Below is a small trained network, with its code and all its weights. Each question gives an input and a class and asks what happens when units are switched off, that is, made to give their printed mean instead of their output.

import numpy as np


def w(rows, s, z=0):
    codes = np.array(rows[::2]) - 128.0
    scale = np.full(codes.shape[1], s)
    scale[-1] = z or s
    return codes * scale


def f(y):
    return y / 2 * (1 + np.tanh(0.7978845608 * (y + 0.044715 * y**3)))


def log_softmax(a):
    a = a - a.max(-1, keepdims=True)
    return a - np.log(np.exp(a).sum(-1, keepdims=True))


def net(x, mask):
    res = np.array(x, float).reshape(1, 5) / 4 @ E
    y = f(res @ A[0][:, :-1].T + A[0][:, -1])
    res = res + np.where(mask, y, B[0][:, -1]) @ B[0][:, :-1]
    return log_softmax(res[-1] @ U[:, :-1].T + U[:, -1])


A, B = {}, {}
E = w([
[40,2,168],'x0',
[126,130,129],'x1',
[39,250,155],'x2',
[127,126,128],'x3',
[92,108,23],'x4',
],0.0069)
A[0] = w([
[144,79,47,102],'neuron 0',
[23,155,106,213],'neuron 1',
[20,171,127,57],'neuron 2',
[122,138,127,124],'neuron 3',
[163,101,245,154],'neuron 4',
[227,190,43,151],'neuron 5',
[129,153,129,135],'neuron 6',
[160,240,155,143],'neuron 7',
[178,81,119,175],'neuron 8',
[80,67,91,134],'neuron 9',
[251,75,122,101],'neuron 10',
[76,155,22,198],'neuron 11',
[201,157,58,1],'neuron 12',
],0.016,0.0079)
B[0] = w([
[158,163,43,184],'neuron 0',
[152,184,175,217],'neuron 1',
[121,54,188,176],'neuron 2',
[142,131,134,128],'neuron 3',
[120,110,212,209],'neuron 4',
[120,120,251,251],'neuron 5',
[129,150,116,141],'neuron 6',
[150,197,16,231],'neuron 7',
[117,91,78,203],'neuron 8',
[132,101,52,189],'neuron 9',
[105,142,210,226],'neuron 10',
[103,65,160,213],'neuron 11',
[106,55,111,164],'neuron 12',
],0.025,0.011)
U = w([
[104,136,207,3],'0',
[58,12,163,150],'1',
[150,170,2,232],'2',
],0.0085,0.0011)

Each question gives the input, the list of numbers given to net, and the class t.
The units are the neurons (one row each of A and B). Each row of codes is followed by its name. A weight is (code - 128) times the scale printed after its matrix; where a second scale follows, it is the last column's (A, B and U).
mask holds one flag per neuron, in row order. A switched-off neuron (its flag False) gives its mean, the last column of its row in B, instead of its output. The means were averaged over made-up inputs and are rounded, as every weight is.
A unit's drop is (log p(t) with every unit on - log p(t) with that unit switched off) / (log p(t) with every unit on - log p(t) with every unit switched off).
The circuit of an input: a set's keep is (log p(t) with only the set's units on - log p(t) with every unit switched off) / (log p(t) with every unit on - log p(t) with every unit switched off). Starting from the 12 units with the biggest drops (on a tie, the unit counted first), units are removed one at a time, each time the one whose removal leaves the highest keep (on an exact tie, the one counted first), for as long as the keep stays at least 0.8.
units of the circuit, in order: the units of the circuit, biggest drop first
k most important neurons: the k neurons with the biggest drops, biggest first
drop of u: that unit's drop, to one decimal
input [1,1,-8,-7,6], class 2: 4 most important neurons	[neuron 0; neuron 4; neuron 9; neuron 2]
input [2,7,-7,-7,8], class 2: units of the circuit, in order	[neuron 0]
input [0,-4,7,-1,-8], class 2: 3 most important neurons	[neuron 7; neuron 5; neuron 10]
input [5,3,-6,2,1], class 2: 3 most important neurons	[neuron 5; neuron 0; neuron 11]
input [-8,3,-5,-7,5], class 1: 3 most important neurons	[neuron 12; neuron 1; neuron 11]
input [-7,3,1,-3,0], class 2: 4 most important neurons	[neuron 7; neuron 4; neuron 10; neuron 2]
input [-6,0,-1,-6,7], class 1: drop of neuron 1	0.1
input [4,0,-1,-1,4], class 2: drop of neuron 5	0.2
input [-1,-6,7,0,-7], class 2: drop of neuron 7	0.9
input [-8,-3,-4,-1,6], class 1: 3 most important neurons	[neuron 12; neuron 11; neuron 1]
input [-1,-4,7,-4,-6], class 2: drop of neuron 7	0.8
